Below is a small trained network, with its code and all its weights. Each question gives an input and a class and asks what happens when units are switched off, that is, made to give their printed mean instead of their output.

import numpy as np


def w(rows, s, z=0):
    codes = np.array(rows[::2]) - 128.0
    scale = np.full(codes.shape[1], s)
    scale[-1] = z or s
    return codes * scale


def f(y):
    return y / 2 * (1 + np.tanh(0.7978845608 * (y + 0.044715 * y**3)))


def log_softmax(a):
    a = a - a.max(-1, keepdims=True)
    return a - np.log(np.exp(a).sum(-1, keepdims=True))


def net(x, mask):
    res = np.array(x, float).reshape(1, 2) / 4 @ E
    y = f(res @ A[0][:, :-1].T + A[0][:, -1])
    res = res + np.where(mask, y, B[0][:, -1]) @ B[0][:, :-1]
    return log_softmax(res[-1] @ U[:, :-1].T + U[:, -1])


A, B = {}, {}
E = w([
[111,123,143,121,106,101,97,148,129,92,4],'x0',
[64,169,71,167,103,193,146,94,157,135,92],'x1',
],0.016)
A[0] = w([
[128,143,42,98,63,245,198,34,139,180,123,80],'N1',
[202,178,126,103,186,166,157,155,79,186,187,137],'N2',
[22,162,98,203,154,252,207,43,203,190,91,253],'N3',
[216,46,205,2,194,110,124,146,109,125,127,195],'N4',
[194,7,239,48,166,71,72,172,75,145,135,197],'N5',
[202,23,207,66,214,76,115,128,100,168,199,233],'N6',
[202,155,54,196,251,121,168,122,145,213,197,57],'N7',
[69,167,74,180,130,193,225,66,205,157,141,74],'N8',
[167,97,154,134,150,69,151,133,69,150,207,60],'N9',
[106,126,213,42,85,24,47,188,93,69,62,198],'N10',
[167,165,158,110,211,145,213,110,103,120,218,219],'N11',
[205,73,230,91,175,91,172,161,91,106,149,141],'N12',
],0.0076,0.0032)
B[0] = w([
[126,153,166,85,115,99,125,147,132,164,197,196],'N1',
[157,77,71,177,170,102,115,140,93,103,167,189],'N2',
[80,173,155,143,110,177,178,131,179,146,143,248],'N3',
[108,78,253,145,95,111,167,118,177,160,137,225],'N4',
[126,149,178,89,74,140,184,157,122,155,131,246],'N5',
[209,72,148,173,67,103,148,160,126,130,194,251],'N6',
[160,126,75,170,151,98,65,77,85,132,136,196],'N7',
[110,110,157,66,126,88,82,179,138,175,173,202],'N8',
[168,134,173,184,180,96,134,131,144,93,123,190],'N9',
[92,193,107,89,133,162,182,89,155,137,78,222],'N10',
[147,70,89,221,152,64,92,84,89,179,176,210],'N11',
[165,39,140,93,99,98,110,166,184,106,197,212],'N12',
],0.011,0.016)
U = w([
[117,193,126,141,134,177,165,90,139,90,69,145],'0',
[151,143,46,183,175,93,90,73,55,179,194,119],'1',
[155,71,101,79,195,84,2,164,67,70,97,4],'2',
[103,168,217,72,94,158,174,161,157,187,174,224],'3',
[240,92,179,154,122,56,141,169,102,103,180,27],'4',
],0.0097,0.0036)

Each question gives the input, the list of numbers given to net, and the class t.
The units are the neurons (one row each of A and B). Each row of codes is followed by its name. A weight is (code - 128) times the scale printed after its matrix; where a second scale follows, it is the last column's (A, B and U).
mask holds one flag per neuron, in row order. A switched-off neuron (its flag False) gives its mean, the last column of its row in B, instead of its output. The means were averaged over made-up inputs and are rounded, as every weight is.
A unit's drop is (log p(t) with every unit on - log p(t) with that unit switched off) / (log p(t) with every unit on - log p(t) with every unit switched off).
most important unit: the unit with the biggest drop
k most important neurons: the k neurons with the biggest drops, biggest first
drop when u is switched off: that unit's drop, to one decimal
input [5,-8], class 3: most important unit : N10
input [-4,3], class 1: 2 most important neurons : (N5; N4)
input [-6,5], class 1: 4 most important neurons : (N7; N5; N4; N11)
input [-8,7], class 1: 3 most important neurons : (N7; N11; N5)
input [4,-7], class 3: 2 most important neurons : (N10; N5)
input [-8,6], class 1: 2 most important neurons : (N7; N11)
input [2,-5], class 3: 3 most important neurons : (N10; N5; N11)
input [2,1], class 0: drop when N6 is switched off : 0.1
input [-5,3], class 1: drop when N11 is switched off : 0.0
input [7,-7], class 3: drop when N10 is switched off : 0.1
input [-3,2], class 1: drop when N5 is switched off : 0.3
